Below are the code and all the weights of a small trained network. Each question names an input and a class and asks about switching units off, where a switched-off unit gives its printed mean instead of its output.

import numpy as np


def w(rows, s, z=0):
    codes = np.array(rows[::2]) - 128.0
    scale = np.full(codes.shape[1], s)
    scale[-1] = z or s
    return codes * scale


def f(y):
    return y / 2 * (1 + np.tanh(0.7978845608 * (y + 0.044715 * y**3)))


def log_softmax(a):
    a = a - a.max(-1, keepdims=True)
    return a - np.log(np.exp(a).sum(-1, keepdims=True))


def net(x, mask):
    res = np.array(x, float).reshape(1, 6) / 4 @ E
    y = f(res @ A[0][:, :-1].T + A[0][:, -1])
    res = res + np.where(mask, y, B[0][:, -1]) @ B[0][:, :-1]
    return log_softmax(res[-1] @ U[:, :-1].T + U[:, -1])


A, B = {}, {}
E = w([
[142,105,57,61,111,100,136,40,178,88,129],'x0',
[177,27,113,164,126,244,105,131,157,112,135],'x1',
[208,159,88,149,201,149,151,139,30,90,76],'x2',
[124,127,150,78,192,147,55,127,158,162,37],'x3',
[168,145,172,103,60,158,97,102,150,103,137],'x4',
[93,198,140,114,140,120,144,92,247,117,126],'x5',
],0.011)
A[0] = w([
[113,141,120,40,179,116,99,173,65,148,66,54],'n0',
[166,72,147,102,117,192,114,141,225,122,106,184],'n1',
[197,130,186,147,173,196,106,220,2,140,87,81],'n2',
[134,111,124,129,148,115,119,86,150,172,174,81],'n3',
[55,40,98,233,133,139,183,164,56,168,177,94],'n4',
[106,113,70,41,228,72,115,97,124,76,103,109],'n5',
[182,229,85,183,99,127,142,130,92,96,146,16],'n6',
[159,101,152,173,249,245,92,136,175,147,83,45],'n7',
[101,154,78,143,152,130,120,127,117,101,125,19],'n8',
[126,99,134,159,155,219,89,145,222,88,86,83],'n9',
[60,192,171,131,80,92,163,109,158,174,154,64],'n10',
[176,108,186,149,142,127,107,194,76,116,138,34],'n11',
[65,188,171,137,124,11,131,145,169,196,88,142],'n12',
[13,168,180,133,113,62,141,124,172,113,223,118],'n13',
[175,185,135,157,100,186,143,188,16,60,182,155],'n14',
[148,100,158,151,110,135,200,124,141,127,131,45],'n15',
[111,69,115,115,46,183,144,124,193,163,171,82],'n16',
[118,98,146,132,103,164,136,92,127,142,85,62],'n17',
[164,152,68,75,202,77,107,101,107,147,64,125],'n18',
[148,96,143,217,125,145,119,182,21,118,155,101],'n19',
[124,165,141,126,164,180,92,131,162,131,98,3],'n20',
[104,147,126,132,161,151,76,121,144,127,24,69],'n21',
[130,52,167,130,6,131,90,90,147,120,204,85],'n22',
[154,121,126,227,140,177,92,157,58,179,124,40],'n23',
[123,90,55,117,123,92,212,113,146,85,193,139],'n24',
[119,89,91,169,114,125,183,166,78,151,125,136],'n25',
[204,182,56,150,119,124,182,25,78,26,128,71],'n26',
[123,148,74,132,171,139,142,104,95,117,129,9],'n27',
[97,157,195,113,89,79,184,164,201,157,149,77],'n28',
[180,176,90,137,137,71,168,88,116,67,134,63],'n29',
[81,171,148,114,163,60,112,112,125,145,103,146],'n30',
[125,127,151,50,160,66,74,146,120,140,100,62],'n31',
[171,115,148,75,35,143,66,89,161,92,163,123],'n32',
],0.0084,0.0047)
B[0] = w([
[146,91,193,146,120,97,102,91,116,172,56,175],'n0',
[114,124,109,71,152,205,106,83,168,90,131,204],'n1',
[94,96,123,143,94,221,221,167,79,203,89,251],'n2',
[117,144,109,119,137,126,84,98,101,119,134,137],'n3',
[143,114,44,253,202,84,53,132,164,122,109,217],'n4',
[121,131,81,79,114,123,104,95,24,128,66,186],'n5',
[124,97,201,121,100,129,193,131,150,107,157,171],'n6',
[206,167,77,93,216,209,184,160,160,130,118,198],'n7',
[128,124,101,132,110,123,166,119,117,129,124,128],'n8',
[155,161,122,93,191,195,130,116,167,99,168,186],'n9',
[81,153,137,101,101,134,138,185,122,133,181,191],'n10',
[88,119,121,155,91,165,146,132,135,195,126,174],'n11',
[71,235,150,76,123,110,99,193,104,171,125,215],'n12',
[103,209,31,117,80,122,91,186,110,159,206,223],'n13',
[131,83,201,174,112,123,207,203,200,166,179,235],'n14',
[123,130,163,163,146,116,88,121,149,118,110,134],'n15',
[94,108,134,143,103,147,22,49,166,78,132,193],'n16',
[135,128,131,138,124,176,140,105,111,113,135,134],'n17',
[165,119,126,82,163,76,119,71,67,150,72,190],'n18',
[129,73,105,210,72,174,162,173,110,170,117,228],'n19',
[104,166,137,88,177,136,131,122,143,139,98,145],'n20',
[134,167,133,96,171,137,127,88,138,149,76,169],'n21',
[106,116,138,168,85,161,50,96,161,97,144,205],'n22',
[100,100,97,163,130,198,148,137,99,159,132,195],'n23',
[165,154,67,119,146,71,100,121,104,70,149,199],'n24',
[155,122,98,203,152,113,120,151,97,136,133,186],'n25',
[226,96,161,67,119,89,234,135,111,34,169,211],'n26',
[161,105,108,98,115,139,164,146,84,131,127,141],'n27',
[89,138,79,75,109,154,134,167,114,137,188,190],'n28',
[135,101,159,73,96,58,164,161,70,96,140,175],'n29',
[88,158,160,103,82,85,98,151,92,155,94,182],'n30',
[112,150,178,153,111,99,106,107,186,165,88,159],'n31',
[79,91,188,96,39,138,148,52,172,106,135,194],'n32',
],0.0074,0.014)
U = w([
[133,77,54,244,163,87,74,129,160,112,173,203],'0',
[177,94,88,83,132,51,179,96,80,70,116,14],'1',
[158,143,106,92,241,224,145,106,173,126,106,141],'2',
[129,47,132,217,113,193,174,178,104,213,101,183],'3',
[40,244,122,111,84,81,108,193,133,178,174,228],'4',
[175,99,220,147,91,86,205,158,150,82,197,113],'5',
[106,170,190,104,159,56,98,95,109,207,2,72],'6',
[90,86,144,122,49,179,61,26,188,89,158,5],'7',
],0.0079,0.0014)

Each question gives the input, the list of numbers given to net, and the class t.
The units are the neurons (one row each of A and B). Each row of codes is followed by its name. A weight is (code - 128) times the scale printed after its matrix; where a second scale follows, it is the last column's (A, B and U).
mask holds one flag per neuron, in row order. A switched-off neuron (its flag False) gives its mean, the last column of its row in B, instead of its output. The means were averaged over made-up inputs and are rounded, as every weight is.
A unit's drop is (log p(t) with every unit on - log p(t) with that unit switched off) / (log p(t) with every unit on - log p(t) with every unit switched off).
The circuit of an input: a set's keep is (log p(t) with only the set's units on - log p(t) with every unit switched off) / (log p(t) with every unit on - log p(t) with every unit switched off). Starting from the 12 units with the biggest drops (on a tie, the unit counted first), units are removed one at a time, each time the one whose removal leaves the highest keep (on an exact tie, the one counted first), for as long as the keep stays at least 0.8.
units of the circuit, in order: the units of the circuit, biggest drop first
k most important neurons: the k neurons with the biggest drops, biggest first
drop of u: that unit's drop, to one decimal
input [2,1,5,-1,6,8], class 5: units of the circuit, in order -> [n26]
input [2,-2,0,3,6,-1], class 7: 2 most important neurons -> [n32; n12]
input [1,6,2,-8,6,1], class 7: 4 most important neurons -> [n22; n16; n32; n1]
input [4,-1,0,0,7,-7], class 7: 2 most important neurons -> [n22; n32]
input [0,1,-2,1,-5,0], class 0: units of the circuit, in order -> [n2; n12]
input [8,-4,-1,1,-7,-1], class 1: units of the circuit, in order -> [n24; n29]
input [7,-4,-2,-7,-7,-5], class 1: 2 most important neurons -> [n26; n29]
input [-6,5,-1,-6,-2,4], class 0: 2 most important neurons -> [n4; n2]
input [6,2,6,7,-7,-3], class 6: 2 most important neurons -> [n0; n18]
input [7,5,-5,8,-4,3], class 2: 2 most important neurons -> [n7; n9]
input [4,6,-1,-2,-4,0], class 7: 2 most important neurons -> [n16; n1]
input [7,1,5,-8,2,-8], class 5: 2 most important neurons -> [n26; n14]
input [1,4,2,-1,-7,0], class 0: units of the circuit, in order -> [n4; n2]
input [5,-3,8,-5,8,8], class 5: units of the circuit, in order -> [n6]
input [1,-4,-7,-6,5,-7], class 7: 3 most important neurons -> [n22; n32; n16]
input [-4,-7,-1,-8,8,-6], class 3: 2 most important neurons -> [n19; n11]
input [4,8,3,-8,-4,4], class 0: 3 most important neurons -> [n4; n24; n16]
input [0,5,-1,-8,-8,-5], class 0: drop of n4 -> 1.0
input [-3,-3,-1,5,6,-1], class 6: drop of n13 -> 0.2
input [-2,3,-5,7,6,-1], class 7: units of the circuit, in order -> [n32]
input [4,0,5,8,-8,-7], class 6: drop of n5 -> 0.1
